Here is a tiny trained network, its code and every weight. The questions are about switching its units off for an input and a class, where a switched-off unit gives its printed mean instead of its output.

import numpy as np


def w(rows, s, z=0):
    codes = np.array(rows[::2]) - 128.0
    scale = np.full(codes.shape[1], s)
    scale[-1] = z or s
    return codes * scale


def f(y):
    return y / 2 * (1 + np.tanh(0.7978845608 * (y + 0.044715 * y**3)))


def log_softmax(a):
    a = a - a.max(-1, keepdims=True)
    return a - np.log(np.exp(a).sum(-1, keepdims=True))


def net(x, mask):
    res = np.array(x, float).reshape(1, 5) / 4 @ E
    y = f(res @ A[0][:, :-1].T + A[0][:, -1])
    res = res + np.where(mask, y, B[0][:, -1]) @ B[0][:, :-1]
    return log_softmax(res[-1] @ U[:, :-1].T + U[:, -1])


A, B = {}, {}
E = w([
[213,111,86,144,50,163,143,145,192,46,110],'x0',
[129,158,111,225,212,77,170,254,20,74,141],'x1',
[128,221,111,100,90,43,73,159,178,112,154],'x2',
[146,158,155,146,80,180,123,114,66,14,150],'x3',
[135,167,204,201,101,124,214,112,198,129,224],'x4',
],0.0073)
A[0] = w([
[174,161,131,100,97,177,134,166,111,94,116,48],'neuron 0',
[136,109,180,135,105,174,82,92,168,118,124,96],'neuron 1',
[148,101,219,93,102,176,95,95,192,129,133,163],'neuron 2',
[165,159,78,86,115,34,58,160,161,124,102,96],'neuron 3',
[141,104,139,105,79,153,153,52,119,122,185,155],'neuron 4',
[159,90,95,98,138,207,90,146,128,124,142,212],'neuron 5',
[115,140,152,152,156,93,134,190,58,103,107,191],'neuron 6',
[129,64,125,107,167,138,80,115,121,182,117,165],'neuron 7',
[85,114,123,121,139,153,159,56,128,229,50,182],'neuron 8',
[171,91,171,193,120,138,228,139,182,134,182,187],'neuron 9',
[102,144,208,78,115,103,150,84,132,181,153,254],'neuron 10',
[188,159,31,138,97,169,113,168,116,2,122,137],'neuron 11',
],0.0081,0.0022)
B[0] = w([
[83,35,77,86,110,134,183,161,101,154,97,154],'neuron 0',
[143,122,169,123,162,180,137,156,105,68,156,179],'neuron 1',
[159,93,130,200,121,145,171,111,52,113,192,222],'neuron 2',
[151,197,112,112,206,148,128,73,187,155,170,185],'neuron 3',
[178,147,134,162,154,148,121,254,118,81,174,199],'neuron 4',
[141,109,107,148,97,142,169,163,187,81,122,185],'neuron 5',
[183,70,173,219,213,206,126,198,69,73,185,229],'neuron 6',
[114,72,103,134,141,59,168,130,102,142,86,211],'neuron 7',
[136,112,104,116,58,56,143,79,128,104,88,254],'neuron 8',
[171,210,131,134,154,125,147,94,119,153,175,236],'neuron 9',
[133,124,64,148,90,125,163,66,111,88,78,219],'neuron 10',
[104,78,118,100,93,113,209,117,80,73,67,235],'neuron 11',
],0.0076,0.0072)
U = w([
[27,43,121,75,61,108,162,160,111,77,75,171],'0',
[147,194,91,27,140,79,139,87,254,206,144,113],'1',
[144,181,194,166,196,213,144,178,97,82,229,201],'2',
[16,111,196,78,204,114,91,225,181,248,155,2],'3',
],0.0062,0.0023)

Each question gives the input, the list of numbers given to net, and the class t.
The units are the neurons (one row each of A and B). Each row of codes is followed by its name. A weight is (code - 128) times the scale printed after its matrix; where a second scale follows, it is the last column's (A, B and U).
mask holds one flag per neuron, in row order. A switched-off neuron (its flag False) gives its mean, the last column of its row in B, instead of its output. The means were averaged over made-up inputs and are rounded, as every weight is.
A unit's drop is (log p(t) with every unit on - log p(t) with that unit switched off) / (log p(t) with every unit on - log p(t) with every unit switched off).
The circuit of an input: a set's keep is (log p(t) with only the set's units on - log p(t) with every unit switched off) / (log p(t) with every unit on - log p(t) with every unit switched off). Starting from all 12 units, units are removed one at a time, each time the one whose removal leaves the highest keep (on an exact tie, the one counted first), for as long as the keep stays at least 0.8.
circuit, biggest first: the units of the circuit, biggest drop first
k most important neurons: the k neurons with the biggest drops, biggest first
drop of u: that unit's drop, to one decimal
input [8,2,4,4,-1], class 0: circuit, biggest first => (neuron 11)
input [7,-6,-3,-6,3], class 2: circuit, biggest first => (neuron 2; neuron 4)
input [-2,-7,0,-2,8], class 2: 2 most important neurons => (neuron 2; neuron 4)
input [-8,1,0,-8,-5], class 0: 4 most important neurons => (neuron 8; neuron 7; neuron 9; neuron 10)
input [7,8,-6,1,-5], class 0: 2 most important neurons => (neuron 11; neuron 0)
input [-1,-2,8,7,-5], class 1: 2 most important neurons => (neuron 3; neuron 6)
input [6,3,3,-6,7], class 1: circuit, biggest first => (neuron 6; neuron 2)
input [0,-7,6,3,-8], class 1: 2 most important neurons => (neuron 3; neuron 6)
input [1,5,7,8,-4], class 0: 3 most important neurons => (neuron 11; neuron 0; neuron 9)
input [6,7,-5,6,-2], class 0: 2 most important neurons => (neuron 11; neuron 0)
input [4,-5,-3,-8,7], class 2: 4 most important neurons => (neuron 2; neuron 4; neuron 1; neuron 9)
input [1,6,0,7,-7], class 0: 4 most important neurons => (neuron 11; neuron 0; neuron 9; neuron 4)
input [-7,-3,5,6,-7], class 1: 2 most important neurons => (neuron 3; neuron 11)
input [0,-8,-4,-4,7], class 2: circuit, biggest first => (neuron 2)
input [-1,2,5,-2,5], class 1: drop of neuron 6 => 0.4
input [6,4,4,6,-4], class 0: drop of neuron 11 => 0.7
input [1,3,1,7,0], class 0: drop of neuron 4 => 0.1
